(in the rows, 128 means zero)
Each row of numbers belongs to one of the nodes below and depends on some of the facts about them. Some rows are named. Which node is each other row?

There are 2 kinds of fact about the nodes: Σ, π.
[babrus bevom bofek bofle boskos brapliror briskas buben buskin debom dinon drabrom draplabra dreflus droskal feflustak flatom fleba flezok flonun gikla gremar gresik gririm grubodre gubufla kamas kiflu klagur kledrem kleku klikledron kliklu kloflis kufum lefis luskom magro medim meplol merir meskorum nogune nopenon noskel patro pepu perel plapal plizor plostos rakon refal revol sevek skastobre skiflel skodriflol stagul stobrir stofan stustir tepu tragun tramegres treda triklus troki zatrom zesitras zifli zizuk zole zolu] Σ 906
[brinum britroskis brunum bruzak butaklo draskar dratrestul dudril dufe fadri flifi fligrin flose gamivi gigupur grogutras grori grufle kedral kekla klaban klevumo klidra kluflu kluklom koflek kufu lafek legrak lidriskas ligrar lugro menom meso mizun mogril nekoflan neste pasitem pliklum putrem raro sarok skeri skodris skoton stamu stamus stefur stoklar teflak temos todres tofon triflek trinotan tubik varos vibruk vibrus vilus vipi voklan vostol vunor zavan zuru zuskil] Σ 345
babrus π: skastobre bofek lugro magro
bevom π: koflek trinotan boskos gamivi draskar
brinum π: kluklom vunor boskos skeri
brunum π: kleku buben
bruzak π: tramegres mizun feflustak kluflu gririm
buskin π: feflustak zesitras nopenon skodriflol
butaklo π: perel trinotan lidriskas stagul buben
fleba π: putrem trinotan
flonun π: vilus plostos kufu
flose π: raro magro debom skoton
gigupur π: plostos
gikla π: kluflu britroskis
gresik π: grogutras feflustak bofle kluflu
grori π: medim
grufle π: gremar skoton
gubufla π: vunor koflek stobrir droskal
kamas π: briskas
kedral π: stefur brapliror klagur
kiflu π: dratrestul tragun
klaban π: lefis ligrar voklan kekla vostol
kledrem π: vunor
klevumo π: koflek temos vostol buben flifi
klidra π: brapliror bofek
klikledron π: kekla bofek lidriskas
kloflis π: tramegres mogril zuskil treda
lafek π: dufe debom todres
legrak π: skoton stagul
luskom π: tramegres grubodre kekla lugro kluflu
merir π: tubik
meskorum π: voklan stofan tragun
nekoflan π: flezok feflustak skoton dudril dreflus
nogune π: flezok tubik kliklu
pepu π: perel ligrar revol fligrin boskos
pliklum π: flezok vunor trinotan draplabra
plizor π: menom kluklom pasitem skiflel
rakon π: ligrar meso
sevek π: brapliror refal patro
skodris π: meplol noskel boskos
stamu π: vilus meplol briskas stobrir kufum
stamus π: perel briskas neste
stoklar π: grubodre trinotan drabrom klagur
stustir π: fadri refal tragun
teflak π: zuskil pasitem bofek kufu gririm
tofon π: medim kleku draskar
triflek π: bofle stagul vibruk
triklus π: tubik gamivi
troki π: sarok fadri stofan drabrom
varos π: dufe meso
vibrus π: pasitem draskar
vipi π: perel tepu
zatrom π: mizun vunor
zavan π: bofek skiflel boskos
zifli π: vilus tramegres
zizuk π: revol plapal drabrom
zole π: bofle meso
zolu π: menom dinon kekla
zuru π: briskas neste vostol

Some rows with their names:
[153 137  92 147 163 142 117 165 137 113 161 125 105  85 124  98 134 128
 127 152 123 136  92 174 163 102 112 144 200 126  98 158] : fleba
[130 134  76 125 103 137 140  94  87 139 149 135 124 123 128  84 167  96
  90 132 169 154  93 149 146 119 132 114 115 116  96 119] : lefis
[153 147 122 140 165 123 107 162 114 141 140 112 102 101 152 104 149 169
 149 120 107 114  70 158 144 105 136 190 202 109 107 121] : zizuk
[128 129  88 132 105 127 141  95  95 134 148 128 119 131 126  70 169  94
  89 137 157 154 100 151 144 116 128 122 123 121  96 121] : drabrom
[ 84 131 184 118  87 117 143 101 134 126 108 109 117 158 152 159 112 111
 147 121 123 128 174  90 105 147 148 136  79 114 148 111] : britroskis
[202 172  85 105 202 110  98 191 109 142 145 156 144 130 123  95 116 194
 102 133 104 101  83 154 153 109 118 116 173 108 124 143] : babrus
[181 134 107 146 182 108 105 161 126 145 129 136 146 111 111  94 164 178
 118 110 118 104  66 154 138 114 115 140 190 148 113 132] : kiflu
[123 125 177  90 168 134 120 167 187 108 101 123 109 152  95 138  28 167
 187 141 110  98 213 122 144 163 103 135 200 180 149 173] : legrak
[ 90 108 154 121  90 132 131  90 143 111 120 123 123 147 116 163 111  87
 124 128 140 156 184 105  99 140 114  97  68 124 150 117] : mogril
[156 179 109 124 152  99 101 146 113 155 151 130  88 106 134 140 154 174
 123  94  91  98  57 146 149 121 133 162 195  87 102 129] : kloflis
[ 89  96 159 143  91 117 148  93 141  94 119 113 129 132 116 137 122  90
 117 140 123 166 194 112  84 134 107 103  72 139 141 133] : gamivi
[159 125  97 149 172 119  88 142 129 132 146 123 100  92 106 105 175 137
 131 118 126 138  66 168 130 101  98 138 185 129 103 128] : meskorum
[ 81 101 137 115  76 170 136 101 134 122 123 133 149 124 116 180 108  93
 170 140 144 164 174 108  77 143 126  86  84 148 141 125] : neste
[191 147  86 130 194 115 107 191 120 137 142 148 153 113 131 102 140 184
 105 135 106 101  68 157 155 103 125 132 165 122 123 136] : plizor
[ 94 119 180 131  97 132 146 123 133 114 114 110 131 148 172 157 113 103
 145 136 117 130 183  89 110 132 156 143  69 114 158 106] : kluklom
[140 137  84 138 115 132 159 110  92 152 128 142 171 128 135  80 157 131
  79 128 156 105  95 127 158 132 151 126 111 135 109 137] : droskal
[118 156 105 121  93 138 154 110  74 151 141 119 125 123 162  80 155 133
 112 129 148 132  91 133 142 120 167 166 135 110  92 106] : tepu
[108 100 160 122 112 129 149 122 134 121  93 134 174 157 126 137  99 122
 127 130 134 124 180  91 104 149 134 107  66 153 158 125] : temos
[174 158 105 118 172  96 101 132 141 167 124 142  96 128  83 122 147 166
 120  79 136  73  58 144 185 151 118 140 200 143 116 149] : gresik
[123 141  87 138  94 121 153  77  92 129 145 129 118 114 118  82 174  94
  78 131 153 158 100 148 136 121 125 124 125 123  87 139] : kliklu

Which node is each row?
No name comes twice in this set of rows, the named rows included.
[124  57 182 145 181 133  63 138 197 114 100  98  86 131  99 163 134 101
 210 109 158 133 142 134 120 116  87 142 142 159 180  86] => varos
[ 85  97 168 181  82 150 173 138 181 105 132 121 133 111 186 203 112  63
 118 136 108  93 171  83 179 135 186 155  60  99 182 145] => vunor
[181 166  74  88 160 119 130 156  66 142 151 158 171 171 165  63 126 160
  66 155 133 129 104 134 145 108 148  87  79  82 123 114] => bofek
[110 107 191 176 141 131 134 180 199  86 128 105 113  90 163 198  87 134
 160 139  66  97 166 113 151 126 135 183 157 121 168 163] => pliklum
[118 143  87 139  95 118 162  80 106 122 155 129 112 111 122  74 163  92
  70 137 146 152 105 146 148 131 128 123 138 119  82 152] => flezok
[ 78 114 221 167  80  59 168  76 125  91  98  89 128 113 133 126 154 139
 108 114  69 150 180  91  39 129 116 161  95 143 113 142] => tubik
[182 181 107 101 190 114  88 193  97 138 160 127  99 130 168 110 128 188
 135 137  88 120  73 157 146  94 129 151 175  67 115 113] => klikledron
[110  99 156 115 154 169 104 176 183  89 127 114 105 109 116 164  55 126
 203 163 112 149 192 144 118 121  95 129 176 156 152 148] => butaklo
[176 101 118 145 200 120  85 143 147 166 103 126 117 125 100  82 171 151
 162  87 169  78  50 150 174 118 116 163 199 170 126 102] => zole
[148 119  73 182 151 154 116 171 163 117 176 140 110  65 129 153 158 111
 112 134 118 114  68 166 191 108 132 138 184 102 120 163] => gubufla
[117 127 190 127 148 110 100 163 161 117 116 107 101 118 137 201 108 164
 180 110  78 112 153 111  95 132 122 153 150 116 154 122] => gigupur
[158 104 149 117 196 130  76 198 171  82 147 132 119 130 144 186  82 137
 158 162  88 152 169 136 112  92  92  95 109  89 182 114] => zavan
[124 165 187 116 134  86  96 133 178 131 118 120  63 133 114 246 104 146
 159  79  79  87 145  96 130 166 118 143 147  94 162 138] => bruzak

Now the same nodes, written a new way:
Named rows:
[128 110 148 131  66 161 121 143 138 147 127 191 219 160  83 110 129 128
  65 162 108 164 118 153 134 142 124 179 154  99 120  85 119 122 110 107
 123 150 164 108  82 129 119 126 132 104] : luskom
[104 143 149 129  94 141 132 149 134 124 123 180 199 148 138 178 146 128
  85 159 128 168 156 162 109 153 148 152 134  91 119 104 142 145 117  97
 123 157 170  96 109 134 106 142 137 120] : kekla
[109 132 148 137  63 149 144 134 149 116 130 190 184 138 132 155 138 133
  73 153 138 160 142 154 121 147 132 148  99  89 124  98 121 156 118  94
 114 134 159  86  96 124 103 125 128 119] : klaban
[132 111 146 139 117 143 110  92 144 126 156 182 197 166 106 123 128 151
 132 157  90 144 155 141  87 139 124 165 101  95 137 118 111 124  86  90
 136 156 196 106  90 117  94 118 108  92] : kledrem
[113 148 145 125 103 127 128 137 134 114 130 162 209 151 143 178 145 129
 101 161 133 160 144 160 102 151 150 142 119  88 117 114 134 133 115  91
 125 145 182 104 112 132 100 145 137 126] : flifi
[131 124 151 114 113 143  95 135 131 120 142 157 211 146  99 131 144 124
 132 165 125 158 140 154 123 153 131 156 158  94 117 117 133 119 110  89
 105 154 184 115  99 134 106 152 109 121] : noskel
[141 129 148 124 111 149 105 134 140 122 146 169 207 141  90 128 134 116
 122 167 114 156 134 157 129 152 132 150 165  96 115 101 127 128 111  81
 103 153 182 115 100 134 109 150 140 123] : refal
[134 126 158 117 109 143 101 136 125 127 145 160 214 144  98 138 146 126
 127 165 120 158 128 158 105 155 130 156 157  93 114 113 133 115 112  86
  98 161 169 122  96 131 112 154 105 124] : magro
[139 126 155 117 106 141 100 135 128 126 149 155 216 143 100 134 147 123
 123 165 119 156 122 154 109 151 126 149 143  94 113 114 127 108 113  84
  99 158 173 121  92 130 111 156 117 127] : debom
[105 151 158 125  83 143 163 134 133 128 137 192 204 156 112 173 148 150
  74 155 136 159 136 159  85 152 133 168 130  80 121 122 126 171 112  95
  93 146 173  90  94 126 102 118 116  95] : teflak
[113 148 147 127  98 133 130 138 132 116 134 165 210 150 144 179 148 130
 101 160 132 159 142 159 104 150 144 139 113  87 117 116 135 134 117  91
 117 149 178  99 112 129 103 146 143 126] : todres
[106 128 157 141  57 130 130 122 145 102 138 160 194 120 141 147 140 135
  78 161 161 138 144 160 152 153 152 155  99  78 128 102 114 133 116  97
 124  90 158 102 107 117 103 137  26 139] : zuru
[104 143 168 130  77 152 161 133 143 130 139 216 175 138 113 178 147 146
  82 152 123 160 152 162  83 159 139 165 143  85 123 105 133 187 112  87
  86 158 145  85  97 130 102 114 118 101] : klidra
[105 128 155 130  65 130 136 130 143 110 126 178 189 138 137 159 136 134
  85 157 148 156 137 151 100 150 145 147  87  90 123 102 119 139 115  94
 128 116 160  97  97 126  93 128  83 130] : vipi
[115 127 141 129  66 125 148 128 154 116 113 203 189 155 127 161 117 129
  77 158 134 164 142 146  80 141 147 146 109  98 119  94 118 152 108  92
 145 126 170  97 103 135  81 116 144 123] : stoklar
[123 141 155 141  50 124 159 127 133 140 137 178 227 155 142 176 142 144
  85 158 118 150  95 153  58 138 136 146  82  86 114  99 110 109 115  92
 115 127 144 111  90 116 107 127 131 126] : nekoflan
[117 133 150 135  56 133 146 132 135 128 132 178 206 146 142 164 140 138
  72 153 136 162 103 148  75 141 128 140  61  92 115  96 112 120 122  94
 118 133 153 102  81 119 103 132 129 128] : triflek
[134 122 149 116 114 138  95 134 132 123 140 159 212 152 100 133 141 123
 129 165 114 159 142 153 112 150 132 155 156  96 117 111 134 116 108  87
 118 156 180 119  98 133 107 149 122 123] : draplabra
[137 124 152 119 108 145  99 136 136 124 144 162 209 144  96 132 140 122
 127 165 118 157 139 155 122 152 132 154 161  95 115 110 134 122 111  85
 105 156 179 115 100 134 108 152 127 123] : patro
[119 152 141 123  83 126 159 126 142 112 132 171 216 162 120 162 135 141
  83 158 151 154 115 147  88 139 131 146  98  83 115 121 110 148 114  92
 114 122 195  95  98 125  88 124 137 115] : grori

Rows to name:
No name comes twice in this set of rows, the named rows included.
[132 125 142 124 101 151 103 145 127 137 132 161 235 162  94 123 137 121
  94 169 111 162 127 158 140 144 132 171 166  95 116 101 130 109 110 103
 123 158 189 120  97 132 118 150 133 113] => tramegres
[109 143 146 130  93 132 123 138 135 109 131 162 203 141 145 170 147 128
  97 162 141 156 154 161 121 152 150 143 116  86 120 113 134 133 119  92
 126 137 179 104 111 131 102 146 110 131] => vostol
[126 110 152 101  97 131 116 124 142 109 130 176 196 164  82 122 132 138
 136 159 140 156 135 136  80 144 121 164 137  97 122 126 120 147  96  91
 118 133 181 102  92 133  80 115 112 114] => bevom
[109 142 145 128  92 144 121 143 135 112 131 166 194 143 148 169 151 128
  99 154 137 166 152 157 117 152 137 135 102  92 119 113 138 140 121  91
 119 152 175  91 105 128 104 145 148 128] => ligrar
[125 138 163 135  51 117 156 123 129 133 141 176 220 142 141 180 138 145
  77 158 133 152  82 149  38 144 134 137  57  87 109  95 105 104 121  87
 103 124 142 118  81 119 101 137  94 135] => legrak
[131 114 147 140 110 145 113  98 142 129 153 183 208 169 104 122 128 151
 122 159  89 146 147 143  94 139 124 167 103  93 136 113 112 124  89  94
 137 155 195 108  87 118  98 120 115  94] => zatrom
[139 109 151 123  80 146 115 127 149 121 137 186 195 144  82 113 124 122
 107 161 123 158 126 146 117 144 122 157 142 100 118  95 115 135 108  87
 111 137 172 109  89 129 100 128 122 121] => zizuk
[128 118 169 119  87 158 122 135 132 138 147 193 194 140  76 129 144 140
 104 158 116 158 128 154  98 157 122 175 163  92 121 101 126 147 108  90
  82 160 147 105  83 129 111 127  98 104] => babrus
[114 155 147 115  89 128 163 126 139 111 133 175 212 167 114 169 141 145
  89 157 157 156 122 147  80 142 129 152 109  81 116 133 114 165 109  93
 106 127 198  91  96 127  85 119 128 106] => vibrus
[136 121 148 125  93 145  99 143 127 140 137 159 232 157 103 130 141 124
 107 166 110 162 114 155 116 144 128 157 145  98 113 100 127  94 114  96
 119 160 174 123  91 129 118 153 136 125] => feflustak
[113 157 139 132  97 133 136 135 133 116 135 158 228 155 138 172 145 132
  91 165 139 153 139 165 127 147 149 150 129  80 117 118 129 134 116  96
 122 136 195 106 111 127 107 148 123 118] => vilus
[109 140 150 130  91 128 117 135 132 106 133 153 206 134 149 169 147 128
  99 164 143 153 154 163 124 156 157 145 120  82 121 112 134 129 118  92
 126 126 174 108 115 130 103 152  84 136] => neste
[132 121 147 127  77 152 122 133 136 135 138 176 222 160  83 113 132 132
  89 164 119 155 114 151 127 141 120 172 152  92 120  98 116 126 108  99
 111 142 175 109  85 124 113 128 123 107] => kloflis
[117 143 150 137  69 141 152 127 137 122 143 177 201 146 135 163 146 140
  86 153 136 156 119 152  95 143 125 139  76  85 119 107 116 141 120  89
 101 134 163  92  89 117 103 128 147 122] => lafek
[137 116 156 114  97 131  96 137 124 127 139 153 217 142 105 135 139 123
 119 166 123 161 108 149  85 150 131 147 123 100 109 106 125  90 117  86
 108 153 165 132  90 131 106 159  95 136] => stagul

